[[-10  32]
 [-52  14]
 [-24  -7]
 [-13  26]
 [-49  13]
 [-53 -12]
 [-47 -13]
 [-16  40]]
->
[[-47 -13]
 [-53 -12]
 [-24  -7]
 [-49  13]
 [-52  14]
 [-13  26]
 [-10  32]
 [-16  40]]

[[ 29 -24  -3  -9  13   5 -23  -9   3 -32]
 [ 31 -30 -22 -37  11 -17 -50 -16  52 -32]
 [-14   0  17  15 -13  -5  13  -7  -8   7]
 [ 12 -19   5  -6  12   3 -25  -3  11 -27]
 [ 28 -31 -28 -41  12 -14 -48 -16  48 -43]
 [ 34 -34  -1 -12  19   0 -27 -13  18 -25]
 [-41  29  25  30 -11   3  35  15 -22  28]]
->
[[ 34 -34  -1 -12  19   0 -27 -13  18 -25]
 [ 28 -31 -28 -41  12 -14 -48 -16  48 -43]
 [ 31 -30 -22 -37  11 -17 -50 -16  52 -32]
 [ 29 -24  -3  -9  13   5 -23  -9   3 -32]
 [ 12 -19   5  -6  12   3 -25  -3  11 -27]
 [-14   0  17  15 -13  -5  13  -7  -8   7]
 [-41  29  25  30 -11   3  35  15 -22  28]]

[[ 22 -26  15  25]
 [ 22  11  17 -34]
 [ 21  12  26 -27]
 [-20   6 -38 -12]
 [-16  20 -22 -28]
 [  3  24   9 -37]
 [-31   1 -10  32]
 [ 15  14  38 -14]
 [  0  18  41   3]
 [-30   9   6  31]]
->
[[ 22 -26  15  25]
 [-31   1 -10  32]
 [-20   6 -38 -12]
 [-30   9   6  31]
 [ 22  11  17 -34]
 [ 21  12  26 -27]
 [ 15  14  38 -14]
 [  0  18  41   3]
 [-16  20 -22 -28]
 [  3  24   9 -37]]

[[-20 -18   9 -14 -18 -16  21  -3   7]
 [ 11  12  -5  17  24  26 -12   8  -7]
 [-36 -29  12 -37 -37 -53  48 -15  29]
 [-17 -12   5 -17 -15 -27  22  -9  15]
 [ 11   8  -4   8   8  10 -12   3  -6]
 [-12 -11   5 -13 -16 -17  15  -5   8]
 [ -5  -5   2  -9 -10 -12  11  -3   6]]
->
[[-36 -29  12 -37 -37 -53  48 -15  29]
 [-20 -18   9 -14 -18 -16  21  -3   7]
 [-17 -12   5 -17 -15 -27  22  -9  15]
 [-12 -11   5 -13 -16 -17  15  -5   8]
 [ -5  -5   2  -9 -10 -12  11  -3   6]
 [ 11   8  -4   8   8  10 -12   3  -6]
 [ 11  12  -5  17  24  26 -12   8  -7]]

[[ 26  27  54  -4]
 [-21  15   4  12]
 [ 25   5  29  -4]
 [ 50   6  19  -7]
 [ 45  24  34  -2]
 [  8  -2  -8  -9]
 [ 19  18  37  -4]]
->
[[  8  -2  -8  -9]
 [ 25   5  29  -4]
 [ 50   6  19  -7]
 [-21  15   4  12]
 [ 19  18  37  -4]
 [ 45  24  34  -2]
 [ 26  27  54  -4]]

[[ 43  46 -48  36  51 -50  49  46 -49 -50  46  47]
 [ 49  48 -48  48  47 -46 -49  47  49 -48  39  49]
 [-47 -50  50 -37 -48  48 -49 -48 -49  49 -29 -38]
 [ 49  47 -49  50  49 -50 -49  46 -49 -49  49  49]]
->
[[-47 -50  50 -37 -48  48 -49 -48 -49  49 -29 -38]
 [ 43  46 -48  36  51 -50  49  46 -49 -50  46  47]
 [ 49  47 -49  50  49 -50 -49  46 -49 -49  49  49]
 [ 49  48 -48  48  47 -46 -49  47  49 -48  39  49]]

[[ 33  37 -29  19  14  33]
 [-10 -12 -10 -10 -10 -11]
 [ 42  47 -35  24  18  42]
 [ 32  36 -28  19  14  32]
 [ -8  -9 -12  -9  -9  -8]
 [-40 -47  35 -23 -17 -40]]
->
[[-40 -47  35 -23 -17 -40]
 [-10 -12 -10 -10 -10 -11]
 [ -8  -9 -12  -9  -9  -8]
 [ 32  36 -28  19  14  32]
 [ 33  37 -29  19  14  33]
 [ 42  47 -35  24  18  42]]

[[  8   8  11   8  20  22   9  18   8  14   8  18  23  16]
 [ 20  20  21  20 -14 -14  21 -11  20  24  20 -10 -14 -10]
 [  4   4 -35   4 -18 -20   4 -17   4 -42   4 -17 -22 -15]
 [-10  -9 -20  -9  15  16 -10  12 -10 -25 -10  12  16  12]
 [  2   2 -20   2  14  14   2  11   2 -25   2  11  14  10]]
->
[[-10  -9 -20  -9  15  16 -10  12 -10 -25 -10  12  16  12]
 [  2   2 -20   2  14  14   2  11   2 -25   2  11  14  10]
 [  4   4 -35   4 -18 -20   4 -17   4 -42   4 -17 -22 -15]
 [  8   8  11   8  20  22   9  18   8  14   8  18  23  16]
 [ 20  20  21  20 -14 -14  21 -11  20  24  20 -10 -14 -10]]

[[ 27  16  -1  24 -13  -8]
 [-50 -30  -1 -45  16   9]
 [ 18  11  -1  16  -6  -3]]
->
[[-50 -30  -1 -45  16   9]
 [ 18  11  -1  16  -6  -3]
 [ 27  16  -1  24 -13  -8]]
